Here is a tiny trained network, its code and every weight. The questions are about switching its units off for an input and a class, where a switched-off unit gives its printed mean instead of its output.

import numpy as np


def w(rows, s, z=0):
    codes = np.array(rows[::2]) - 128.0
    scale = np.full(codes.shape[1], s)
    scale[-1] = z or s
    return codes * scale


def f(y):
    return y / 2 * (1 + np.tanh(0.7978845608 * (y + 0.044715 * y**3)))


def log_softmax(a):
    a = a - a.max(-1, keepdims=True)
    return a - np.log(np.exp(a).sum(-1, keepdims=True))


def net(x, mask):
    res = np.array(x, float).reshape(1, 8) / 4 @ E
    y = f(res @ A[0][:, :-1].T + A[0][:, -1])
    res = res + np.where(mask, y, B[0][:, -1]) @ B[0][:, :-1]
    return log_softmax(res[-1] @ U[:, :-1].T + U[:, -1])


A, B = {}, {}
E = w([
[92,4,240,102,168,117],'x0',
[179,177,158,110,122,182],'x1',
[146,81,147,3,116,160],'x2',
[61,203,137,62,208,196],'x3',
[15,151,156,119,23,212],'x4',
[237,112,78,62,72,254],'x5',
[137,71,102,205,199,210],'x6',
[188,176,189,86,226,107],'x7',
],0.0064)
A[0] = w([
[88,196,29,184,90,137,160],'N1',
[117,122,134,136,117,46,170],'N2',
[81,123,175,68,141,175,221],'N3',
[87,165,182,20,128,168,194],'N4',
[98,62,201,173,154,154,252],'N5',
[91,193,78,153,160,139,154],'N6',
[157,102,145,99,33,135,227],'N7',
[136,106,188,142,219,2,154],'N8',
[107,208,76,200,185,106,202],'N9',
[223,106,117,111,160,180,164],'N10',
[153,117,71,163,16,107,145],'N11',
[112,110,167,122,217,45,196],'N12',
[129,163,140,50,124,124,158],'N13',
[91,89,137,125,175,70,198],'N14',
[233,78,88,129,181,154,140],'N15',
[226,95,69,163,127,154,151],'N16',
[100,140,143,132,28,129,201],'N17',
[49,74,146,167,126,166,189],'N18',
],0.0078,0.0043)
B[0] = w([
[98,186,74,149,137,110,216],'N1',
[143,112,164,161,136,51,185],'N2',
[103,99,182,49,84,204,229],'N3',
[124,127,171,48,11,192,243],'N4',
[77,72,148,110,175,159,242],'N5',
[88,204,117,145,147,176,173],'N6',
[151,73,94,144,85,147,235],'N7',
[114,116,218,119,217,18,254],'N8',
[101,244,155,155,173,143,220],'N9',
[172,80,103,56,195,194,225],'N10',
[160,95,54,210,106,80,222],'N11',
[121,132,254,119,136,76,237],'N12',
[181,151,154,117,41,115,180],'N13',
[108,91,160,112,135,72,205],'N14',
[180,85,123,80,231,135,231],'N15',
[163,117,96,137,216,119,225],'N16',
[106,82,43,154,55,102,219],'N17',
[62,52,125,119,174,160,209],'N18',
],0.0069,0.0065)
U = w([
[70,227,70,147,172,143,101],'0',
[255,91,81,85,219,166,132],'1',
[93,84,124,84,148,168,219],'2',
[151,88,27,211,95,73,154],'3',
[181,155,129,45,55,172,3],'4',
[127,118,220,125,187,45,132],'5',
[40,73,138,111,136,172,111],'6',
],0.0075,0.0026)

Each question gives the input, the list of numbers given to net, and the class t.
The units are the neurons (one row each of A and B). Each row of codes is followed by its name. A weight is (code - 128) times the scale printed after its matrix; where a second scale follows, it is the last column's (A, B and U).
mask holds one flag per neuron, in row order. A switched-off neuron (its flag False) gives its mean, the last column of its row in B, instead of its output. The means were averaged over made-up inputs and are rounded, as every weight is.
A unit's drop is (log p(t) with every unit on - log p(t) with that unit switched off) / (log p(t) with every unit on - log p(t) with every unit switched off).
The circuit of an input: a set's keep is (log p(t) with only the set's units on - log p(t) with every unit switched off) / (log p(t) with every unit on - log p(t) with every unit switched off). Starting from the 12 units with the biggest drops (on a tie, the unit counted first), units are removed one at a time, each time the one whose removal leaves the highest keep (on an exact tie, the one counted first), for as long as the keep stays at least 0.8.
circuit, biggest first: the units of the circuit, biggest drop first
top k neurons: the k neurons with the biggest drops, biggest first
drop of u: that unit's drop, to one decimal
input [3,-6,7,-3,6,0,-8,8], class 4: circuit, biggest first	(N4; N13)
input [-7,0,-7,6,-2,2,6,7], class 0: circuit, biggest first	(N9)
input [1,2,1,4,-4,4,-7,4], class 4: top 2 neurons	(N4; N13)
input [-7,5,8,7,-2,0,4,4], class 4: top 2 neurons	(N4; N13)
input [3,5,4,-6,8,6,-3,-8], class 3: circuit, biggest first	(N11; N17)
input [-3,-4,-4,5,8,7,3,-1], class 0: top 2 neurons	(N1; N6)
input [7,-8,7,2,-1,-5,6,-3], class 5: top 3 neurons	(N8; N12; N14)
input [4,0,1,-2,3,4,-4,-2], class 4: top 2 neurons	(N8; N4)
input [-6,-2,-8,2,-3,2,0,-6], class 0: top 2 neurons	(N9; N6)
input [-3,-2,-3,4,8,-4,-3,4], class 0: drop of N9	0.2
input [-8,-3,-1,-4,-8,-4,0,-2], class 5: drop of N8	0.6
input [-7,2,2,-7,6,-2,-7,-2], class 3: drop of N16	0.0
